Below is a small trained network, with its code and all its weights. Each question gives an input and a class and asks what happens when units are switched off, that is, made to give their printed mean instead of their output.

import numpy as np


def w(rows, s, z=0):
    codes = np.array(rows[::2]) - 128.0
    scale = np.full(codes.shape[1], s)
    scale[-1] = z or s
    return codes * scale


def norm(h):
    return h / np.sqrt((h * h).mean(-1, keepdims=True) + 1e-5)


def f(y):
    return y / 2 * (1 + np.tanh(0.7978845608 * (y + 0.044715 * y**3)))


def log_softmax(a):
    a = a - a.max(-1, keepdims=True)
    return a - np.log(np.exp(a).sum(-1, keepdims=True))


def net(x, mask):
    res = np.array(x, float).reshape(1, 6) / 4 @ E
    u = 0
    for l in range(2):
        y = f(norm(res) @ A[l][:, :-1].T + A[l][:, -1])
        res = res + np.where(mask[u : u + 9], y, B[l][:, -1]) @ B[l][:, :-1]
        u += 9
    return log_softmax(norm(res)[-1] @ U[:, :-1].T + U[:, -1])


A, B = {}, {}
E = w([
[152,141,126,133],'x0',
[121,90,81,153],'x1',
[140,98,169,250],'x2',
[164,168,139,119],'x3',
[180,38,154,74],'x4',
[125,100,83,150],'x5',
],0.011)
A[0] = w([
[97,142,174,172,43],'0.n0',
[225,125,127,78,126],'0.n1',
[250,162,134,117,106],'0.n2',
[115,197,83,174,123],'0.n3',
[198,60,103,102,119],'0.n4',
[172,64,217,183,208],'0.n5',
[199,69,91,102,65],'0.n6',
[94,48,122,126,3],'0.n7',
[123,93,180,157,136],'0.n8',
],0.011,0.0053)
B[0] = w([
[138,109,18,98,136],'0.n0',
[98,55,177,116,170],'0.n1',
[66,106,202,68,156],'0.n2',
[5,115,168,100,179],'0.n3',
[64,83,254,39,178],'0.n4',
[234,65,105,186,255],'0.n5',
[35,50,135,96,154],'0.n6',
[165,120,92,156,131],'0.n7',
[212,224,69,105,166],'0.n8',
],0.0076,0.0069)
A[1] = w([
[181,135,163,214,131],'1.n0',
[90,138,124,43,129],'1.n1',
[40,89,104,13,134],'1.n2',
[134,153,116,111,3],'1.n3',
[251,63,130,91,135],'1.n4',
[130,27,102,67,159],'1.n5',
[103,173,113,148,182],'1.n6',
[95,151,71,171,197],'1.n7',
[123,126,181,26,200],'1.n8',
],0.014,0.0045)
B[1] = w([
[167,101,12,82,203],'1.n0',
[250,62,122,80,194],'1.n1',
[178,52,70,216,255],'1.n2',
[120,159,79,119,114],'1.n3',
[34,143,157,53,229],'1.n4',
[61,2,176,129,220],'1.n5',
[53,73,160,79,163],'1.n6',
[96,78,204,103,190],'1.n7',
[186,21,157,74,226],'1.n8',
],0.0085,0.0096)
U = w([
[1,144,163,91,251],'0',
[207,120,57,178,102],'1',
[87,109,133,137,51],'2',
],0.0083,0.0022)

Each question gives the input, the list of numbers given to net, and the class t.
The units are the neurons (one row each of A and B). Each row of codes is followed by its name. A weight is (code - 128) times the scale printed after its matrix; where a second scale follows, it is the last column's (A, B and U).
mask holds one flag per neuron, layer by layer. A switched-off neuron (its flag False) gives its mean, the last column of its row in B, instead of its output. The means were averaged over made-up inputs and are rounded, as every weight is.
A unit's drop is (log p(t) with every unit on - log p(t) with that unit switched off) / (log p(t) with every unit on - log p(t) with every unit switched off).
most important unit: the unit with the biggest drop
top k neurons: the k neurons with the biggest drops, biggest first
k most important neurons of layer l: the k neurons of layer l with the biggest drops, biggest first
drop when u is switched off: that unit's drop, to one decimal
input [-5,-7,7,-6,-4,5], class 1: 3 most important neurons of layer 1	(1.n4 1.n0 1.n5)
input [3,-2,5,0,-3,-8], class 1: most important unit	1.n0
input [0,2,-6,-7,0,-5], class 1: top 2 neurons	(1.n2 0.n5)
input [-6,-4,4,7,-6,8], class 0: 2 most important neurons of layer 0	(0.n3 0.n5)
input [-4,0,7,-3,-4,-6], class 1: 3 most important neurons of layer 1	(1.n0 1.n5 1.n4)
input [-6,-6,6,-8,-1,7], class 1: 2 most important neurons of layer 1	(1.n5 1.n0)
input [-4,1,-4,-4,0,0], class 1: top 2 neurons	(0.n5 1.n2)
input [-2,-8,6,1,-3,-8], class 1: drop when 1.n0 is switched off	0.2
input [2,0,3,1,-7,5], class 0: drop when 1.n2 is switched off	0.1
input [-4,-3,5,-1,2,-3], class 1: drop when 0.n5 is switched off	0.2
